Below are the code and all the weights of a small trained network. Each question names an input and a class and asks about switching units off, where a switched-off unit gives its printed mean instead of its output.

import numpy as np


def w(rows, s, z=0):
    codes = np.array(rows[::2]) - 128.0
    scale = np.full(codes.shape[1], s)
    scale[-1] = z or s
    return codes * scale


def f(y):
    return y / 2 * (1 + np.tanh(0.7978845608 * (y + 0.044715 * y**3)))


def log_softmax(a):
    a = a - a.max(-1, keepdims=True)
    return a - np.log(np.exp(a).sum(-1, keepdims=True))


def net(x, mask):
    res = np.array(x, float).reshape(1, 4) / 4 @ E
    y = f(res @ A[0][:, :-1].T + A[0][:, -1])
    res = res + np.where(mask, y, B[0][:, -1]) @ B[0][:, :-1]
    return log_softmax(res[-1] @ U[:, :-1].T + U[:, -1])


A, B = {}, {}
E = w([
[143,250,190],'x0',
[39,85,180],'x1',
[178,48,199],'x2',
[128,128,128],'x3',
],0.014)
A[0] = w([
[6,63,148,143],'neuron 1',
[136,205,170,2],'neuron 2',
[51,106,138,128],'neuron 3',
[97,185,99,119],'neuron 4',
[111,37,28,59],'neuron 5',
[63,148,197,127],'neuron 6',
[176,122,102,81],'neuron 7',
[65,132,31,98],'neuron 8',
[174,127,205,81],'neuron 9',
[195,124,91,155],'neuron 10',
[92,183,112,111],'neuron 11',
[61,154,82,121],'neuron 12',
[215,135,46,175],'neuron 13',
[158,79,177,114],'neuron 14',
[188,151,109,141],'neuron 15',
[78,150,88,121],'neuron 16',
[153,85,166,100],'neuron 17',
[62,133,181,145],'neuron 18',
],0.015,0.0057)
B[0] = w([
[150,152,64,251],'neuron 1',
[103,163,169,187],'neuron 2',
[160,141,63,188],'neuron 3',
[90,89,147,187],'neuron 4',
[94,235,247,255],'neuron 5',
[165,181,87,196],'neuron 6',
[123,128,93,151],'neuron 7',
[110,76,148,205],'neuron 8',
[87,82,178,169],'neuron 9',
[150,120,90,179],'neuron 10',
[97,90,170,181],'neuron 11',
[114,78,123,188],'neuron 12',
[162,130,67,219],'neuron 13',
[107,68,124,186],'neuron 14',
[157,154,88,171],'neuron 15',
[125,65,131,174],'neuron 16',
[111,86,136,173],'neuron 17',
[153,145,76,191],'neuron 18',
],0.014,0.016)
U = w([
[156,153,40,77],'0',
[95,191,207,253],'1',
[87,1,148,45],'2',
],0.016,0.0045)

Each question gives the input, the list of numbers given to net, and the class t.
The units are the neurons (one row each of A and B). Each row of codes is followed by its name. A weight is (code - 128) times the scale printed after its matrix; where a second scale follows, it is the last column's (A, B and U).
mask holds one flag per neuron, in row order. A switched-off neuron (its flag False) gives its mean, the last column of its row in B, instead of its output. The means were averaged over made-up inputs and are rounded, as every weight is.
A unit's drop is (log p(t) with every unit on - log p(t) with that unit switched off) / (log p(t) with every unit on - log p(t) with every unit switched off).
The circuit of an input: a set's keep is (log p(t) with only the set's units on - log p(t) with every unit switched off) / (log p(t) with every unit on - log p(t) with every unit switched off). Starting from the 12 units with the biggest drops (on a tie, the unit counted first), units are removed one at a time, each time the one whose removal leaves the highest keep (on an exact tie, the one counted first), for as long as the keep stays at least 0.8.
circuit, biggest first: the units of the circuit, biggest drop first
k most important neurons: the k neurons with the biggest drops, biggest first
drop of u: that unit's drop, to one decimal
input [-8,-4,2,-1], class 1: circuit, biggest first => neuron 5
input [0,-3,5,2], class 2: circuit, biggest first => neuron 5; neuron 1
input [-4,-3,2,-8], class 1: 2 most important neurons => neuron 5; neuron 1
input [-2,5,-6,-5], class 2: 3 most important neurons => neuron 8; neuron 12; neuron 16
input [-7,8,3,-1], class 0: 2 most important neurons => neuron 1; neuron 3
input [-3,7,-8,-5], class 2: 3 most important neurons => neuron 8; neuron 12; neuron 16
input [4,-1,5,2], class 2: 3 most important neurons => neuron 5; neuron 9; neuron 14
input [-2,6,-7,0], class 2: 4 most important neurons => neuron 8; neuron 12; neuron 16; neuron 11
input [6,-1,-7,-3], class 2: 2 most important neurons => neuron 5; neuron 4
input [-7,2,-7,-7], class 1: 2 most important neurons => neuron 5; neuron 14
input [-8,5,-3,-8], class 1: drop of neuron 5 => 2.2
input [-1,4,-5,-6], class 2: drop of neuron 16 => 0.4
input [-8,1,6,-8], class 1: drop of neuron 14 => 0.0
input [-4,6,-4,1], class 0: circuit, biggest first => neuron 1
input [-7,0,3,4], class 1: drop of neuron 5 => 0.9
